Here is a tiny trained network, its code and every weight. The questions are about switching its units off for an input and a class, where a switched-off unit gives its printed mean instead of its output.

import numpy as np


def w(rows, s, z=0):
    codes = np.array(rows[::2]) - 128.0
    scale = np.full(codes.shape[1], s)
    scale[-1] = z or s
    return codes * scale


def f(y):
    return np.maximum(y, 0)


def log_softmax(a):
    a = a - a.max(-1, keepdims=True)
    return a - np.log(np.exp(a).sum(-1, keepdims=True))


def net(x, mask):
    res = np.array(x, float).reshape(1, 6) / 4 @ E
    y = f(res @ A[0][:, :-1].T + A[0][:, -1])
    res = res + np.where(mask, y, B[0][:, -1]) @ B[0][:, :-1]
    return log_softmax(res[-1] @ U[:, :-1].T + U[:, -1])


A, B = {}, {}
E = w([
[84,77,69,214,132,148],'x0',
[96,4,246,136,81,66],'x1',
[190,103,183,161,151,253],'x2',
[218,165,156,238,206,47],'x3',
[137,142,143,110,129,124],'x4',
[136,164,160,93,130,119],'x5',
],0.0064)
A[0] = w([
[177,133,125,221,203,48,44],'n0',
[92,77,77,208,137,134,215],'n1',
[84,110,113,84,81,163,23],'n2',
[132,102,113,68,78,159,98],'n3',
[136,52,194,154,96,105,64],'n4',
[126,134,125,140,161,158,255],'n5',
[52,84,79,140,99,183,150],'n6',
[77,145,73,101,107,2,211],'n7',
[202,112,171,146,145,204,94],'n8',
[129,205,68,135,152,176,29],'n9',
[134,184,88,130,148,164,40],'n10',
[53,95,95,52,43,186,53],'n11',
[107,68,179,156,90,105,69],'n12',
[175,185,102,103,150,164,88],'n13',
[123,185,81,135,173,165,41],'n14',
[108,79,224,107,69,84,141],'n15',
[174,136,134,185,180,83,28],'n16',
[120,189,98,127,126,105,172],'n17',
],0.0078,0.0045)
B[0] = w([
[162,188,123,173,68,140,227],'n0',
[211,112,167,46,207,169,222],'n1',
[182,182,120,201,56,90,170],'n2',
[186,142,128,146,106,113,184],'n3',
[40,132,61,114,135,92,197],'n4',
[123,99,160,63,154,111,220],'n5',
[183,163,159,114,110,93,213],'n6',
[96,103,210,115,125,254,254],'n7',
[74,101,143,166,112,202,193],'n8',
[70,117,101,127,140,66,180],'n9',
[72,122,74,130,140,91,162],'n10',
[186,179,131,195,94,92,232],'n11',
[99,111,56,110,145,68,183],'n12',
[85,98,113,120,136,113,182],'n13',
[81,107,81,140,130,89,168],'n14',
[112,139,79,103,163,111,237],'n15',
[160,180,127,182,49,95,182],'n16',
[103,95,122,106,148,146,190],'n17',
],0.0087,0.0062)
U = w([
[190,214,119,254,18,73,42],'0',
[146,103,147,104,169,139,254],'1',
[154,108,166,92,183,135,228],'2',
[34,79,26,143,171,41,19],'3',
[147,107,164,127,155,144,174],'4',
[67,93,200,164,119,250,62],'5',
],0.0079,0.0049)

Each question gives the input, the list of numbers given to net, and the class t.
The units are the neurons (one row each of A and B). Each row of codes is followed by its name. A weight is (code - 128) times the scale printed after its matrix; where a second scale follows, it is the last column's (A, B and U).
mask holds one flag per neuron, in row order. A switched-off neuron (its flag False) gives its mean, the last column of its row in B, instead of its output. The means were averaged over made-up inputs and are rounded, as every weight is.
A unit's drop is (log p(t) with every unit on - log p(t) with that unit switched off) / (log p(t) with every unit on - log p(t) with every unit switched off).
The circuit of an input: a set's keep is (log p(t) with only the set's units on - log p(t) with every unit switched off) / (log p(t) with every unit on - log p(t) with every unit switched off). Starting from the 12 units with the biggest drops (on a tie, the unit counted first), units are removed one at a time, each time the one whose removal leaves the highest keep (on an exact tie, the one counted first), for as long as the keep stays at least 0.8.
circuit, biggest first: the units of the circuit, biggest drop first
top k neurons: the k neurons with the biggest drops, biggest first
drop when u is switched off: that unit's drop, to one decimal
input [2,-3,-8,-2,3,2], class 5: circuit, biggest first	[n7]
input [-8,-1,0,-8,-1,5], class 0: top 2 neurons	[n11; n2]
input [-8,7,0,8,1,6], class 0: top 3 neurons	[n0; n16; n1]
input [6,-6,2,-7,7,6], class 0: top 3 neurons	[n11; n2; n6]
input [3,5,-6,0,-4,-8], class 1: top 2 neurons	[n1; n7]
input [-3,2,-1,-7,4,-7], class 0: top 2 neurons	[n11; n2]
input [-3,8,-2,4,2,4], class 3: circuit, biggest first	[n4; n15]
input [2,7,6,0,-3,-1], class 3: circuit, biggest first	[n4; n12]
input [4,0,7,-8,3,-3], class 0: circuit, biggest first	[n11; n2]
input [-1,3,0,-5,-1,2], class 0: top 2 neurons	[n11; n1]
input [8,-1,-6,-7,-8,-3], class 2: top 4 neurons	[n1; n7; n0; n16]
input [8,-7,-2,-4,-1,-2], class 2: top 2 neurons	[n1; n6]
input [5,6,6,-3,0,-4], class 3: top 3 neurons	[n4; n12; n7]
input [8,1,-8,3,-7,3], class 2: circuit, biggest first	[n1]
input [5,-2,-3,4,-4,-8], class 1: top 2 neurons	[n1; n11]
input [8,8,-6,-4,-3,-6], class 2: top 3 neurons	[n1; n7; n6]
input [-7,-8,-5,-8,-3,6], class 0: top 4 neurons	[n11; n2; n3; n1]
input [0,8,3,5,5,3], class 3: drop when n7 is switched off	0.1
input [7,2,-5,-3,7,-7], class 1: drop when n8 is switched off	0.1
input [-1,1,-7,-3,6,-6], class 5: drop when n7 is switched off	0.9
input [2,6,-1,-8,0,-8], class 0: circuit, biggest first	[n11]
